Below is a small trained network, with its code and all its weights. Each question gives an input and a target symbol and asks what happens when units are switched off, that is, made to give their printed mean instead of their output.

import numpy as np


def w(rows, s, z=0):
    codes = np.array(rows[::2]) - 128.0
    scale = np.full(codes.shape[1], s)
    scale[-1] = z or s
    return codes * scale


def f(y):
    return y / 2 * (1 + np.tanh(0.7978845608 * (y + 0.044715 * y**3)))


def softmax(a):
    e = np.exp(a - a.max(-1, keepdims=True))
    return e / e.sum(-1, keepdims=True)


def log_softmax(a):
    a = a - a.max(-1, keepdims=True)
    return a - np.log(np.exp(a).sum(-1, keepdims=True))


def net(x, mask):
    ids = ['ΓΘΛΞΦΩεημπ'.index(c) for c in x.split()]
    T = len(ids)
    res = E[ids] + P[:T]
    r = res
    for j in range(2):
        rows = slice(3 * j, 3 * j + 3)
        q, k, v = (r @ M[0][rows].T for M in (Q, K, V))
        z = softmax(np.where(np.tri(T) > 0, q @ k.T / 3**0.5, -1e9)) @ v
        o = O[0][rows]
        res = res + np.where(mask[j], z, o[:, -1]) @ o[:, :-1]
    y = f(res @ A[0][:, :-1].T + A[0][:, -1])
    res = res + np.where(mask[2:10], y, B[0][:, -1]) @ B[0][:, :-1]
    return log_softmax(res[-1] @ U[:, :-1].T + U[:, -1])


Q, K, V, O, A, B = {}, {}, {}, {}, {}, {}
E = w([
[112,141,83,115,98],'Γ',
[104,6,102,128,162],'Θ',
[207,127,175,88,86],'Λ',
[185,194,208,198,124],'Ξ',
[153,88,161,120,123],'Φ',
[68,163,180,111,187],'Ω',
[192,101,113,99,82],'ε',
[140,106,176,202,173],'η',
[109,122,83,46,92],'μ',
[48,131,50,127,158],'π',
],0.019)
P = w([
[248,122,127,191,214],'0',
[111,72,137,138,95],'1',
[110,87,135,130,99],'2',
[116,100,130,125,105],'3',
[114,107,129,119,107],'4',
[115,113,125,114,114],'5',
[114,120,121,115,119],'6',
[113,124,118,113,120],'7',
[114,130,115,111,124],'8',
[110,133,112,112,125],'9',
[113,139,111,110,129],'10',
[110,140,105,106,131],'11',
[110,149,105,107,131],'12',
[110,149,101,103,134],'13',
],0.011)
Q[0] = w([
[45,152,179,89,156],'head 0',
[173,60,124,163,198],'head 0',
[99,93,6,91,38],'head 0',
[51,131,153,92,161],'head 1',
[58,127,149,131,42],'head 1',
[82,167,133,155,156],'head 1',
],0.021)
K[0] = w([
[82,190,130,113,169],'head 0',
[124,55,151,165,147],'head 0',
[138,124,2,121,110],'head 0',
[163,124,104,106,200],'head 1',
[157,161,89,83,118],'head 1',
[160,159,94,155,147],'head 1',
],0.023)
V[0] = w([
[115,181,78,153,100],'head 0',
[73,128,98,154,161],'head 0',
[123,139,128,70,158],'head 0',
[120,89,183,12,183],'head 1',
[160,116,2,114,174],'head 1',
[93,73,171,145,158],'head 1',
],0.016)
O[0] = w([
[146,111,192,85,153,7],'head 0',
[117,162,172,210,96,172],'head 0',
[114,84,89,132,79,139],'head 0',
[199,153,166,80,246,255],'head 1',
[107,124,180,9,69,197],'head 1',
[208,133,55,109,140,243],'head 1',
],0.012,0.0037)
A[0] = w([
[116,139,196,145,201,75],'neuron 0',
[248,63,207,174,93,32],'neuron 1',
[165,123,164,197,111,136],'neuron 2',
[92,166,194,155,175,254],'neuron 3',
[65,9,135,152,186,77],'neuron 4',
[195,66,167,158,85,133],'neuron 5',
[130,98,249,158,116,53],'neuron 6',
[126,148,130,80,158,128],'neuron 7',
],0.014,0.0046)
B[0] = w([
[179,190,105,100,57,164],'neuron 0',
[50,117,216,113,41,205],'neuron 1',
[170,127,69,53,156,223],'neuron 2',
[78,33,163,159,143,215],'neuron 3',
[113,116,192,64,61,150],'neuron 4',
[126,162,232,154,130,162],'neuron 5',
[186,252,122,159,178,176],'neuron 6',
[126,105,86,152,139,253],'neuron 7',
],0.021,0.0073)
U = w([
[187,71,254,82,97,151],'Γ',
[235,70,129,155,109,253],'Θ',
[99,138,76,53,196,178],'Λ',
[190,155,141,110,225,98],'Ξ',
[73,73,138,169,147,99],'Φ',
[92,143,68,158,87,158],'Ω',
[78,121,118,105,78,39],'ε',
[67,151,126,119,124,110],'η',
[137,191,119,51,97,9],'μ',
[57,122,174,98,189,49],'π',
],0.008,0.0062)

Each question gives the input, a string of symbols that net reads in full, and the target symbol t.
The units are the heads (3 rows each of Q, K, V and O) and the neurons (one row each of A and B). Each row of codes is followed by its name. A weight is (code - 128) times the scale printed after its matrix; where a second scale follows, it is the last column's (O, A, B and U).
mask holds one flag per unit, heads first, then neurons. A switched-off unit (its flag False) gives its mean, the last column of its rows in O or B, instead of its output. The means were averaged over made-up inputs and are rounded, as every weight is.
A unit's drop is (log p(t) with every unit on - log p(t) with that unit switched off) / (log p(t) with every unit on - log p(t) with every unit switched off).
The circuit of an input: a set's keep is (log p(t) with only the set's units on - log p(t) with every unit switched off) / (log p(t) with every unit on - log p(t) with every unit switched off). Starting from all 10 units, units are removed one at a time, each time the one whose removal leaves the highest keep (on an exact tie, the one counted first), for as long as the keep stays at least 0.8.
units of the circuit, in order: the units of the circuit, biggest drop first
unit that matters most: the unit with the biggest drop
top k neurons: the k neurons with the biggest drops, biggest first
input Ξ π Ξ Θ η Φ Φ π Λ η Λ Φ Ξ, target Λ: units of the circuit, in order : [head 1; neuron 2]
input Ξ η Γ Θ Γ η η π, target ε: unit that matters most : head 1
input Λ Ω Ω, target Γ: top 3 neurons : [neuron 3; neuron 4; neuron 0]
input μ Γ Ω, target Ξ: top 4 neurons : [neuron 6; neuron 1; neuron 3; neuron 0]
input Λ Ξ π, target Γ: top 2 neurons : [neuron 3; neuron 4]
input Ξ μ μ μ μ, target Λ: units of the circuit, in order : [head 1; neuron 1; neuron 7]
input Ξ Γ Φ μ Θ Ω, target ε: units of the circuit, in order : [head 1; neuron 4]
input ε μ Λ π Γ, target Ξ: units of the circuit, in order : [neuron 6; head 0; head 1]
input π Ξ μ Ω Θ π Φ μ, target Ξ: units of the circuit, in order : [head 0; head 1; neuron 6; neuron 1]
input η Ξ Θ η μ Ξ π μ ε Ξ, target Λ: units of the circuit, in order : [neuron 2; head 1]
input Θ μ μ μ η, target Γ: top 2 neurons : [neuron 1; neuron 7]
input μ Φ μ, target Λ: top 2 neurons : [neuron 1; neuron 7]
input μ μ Γ, target Λ: units of the circuit, in order : [neuron 1; head 0; neuron 5]
input η η μ Γ Θ π Φ μ η π η π, target Ω: unit that matters most : head 1
input Θ Θ Ω, target Λ: top 2 neurons : [neuron 1; neuron 7]
input μ Ξ Λ Λ Γ π Φ μ, target Ξ: units of the circuit, in order : [head 0; neuron 6; head 1; neuron 1]
input Λ Ξ Γ Ω Λ Θ ε ε Ω, target Γ: top 2 neurons : [neuron 3; neuron 0]
input ε Θ π Γ, target Ξ: units of the circuit, in order : [head 0; neuron 6; head 1; neuron 1]
input Ω Ω Ξ Γ Λ μ ε μ ε Ξ Ω Ω Φ Θ, target Γ: top 3 neurons : [neuron 4; neuron 7; neuron 2]
input π Θ η Ω Γ η π ε, target Γ: units of the circuit, in order : [neuron 5]
input Γ μ Θ μ Ξ Φ π, target η: units of the circuit, in order : [head 1; neuron 6; head 0; neuron 3]
input Ω Λ η, target Γ: top 2 neurons : [neuron 1; neuron 3]
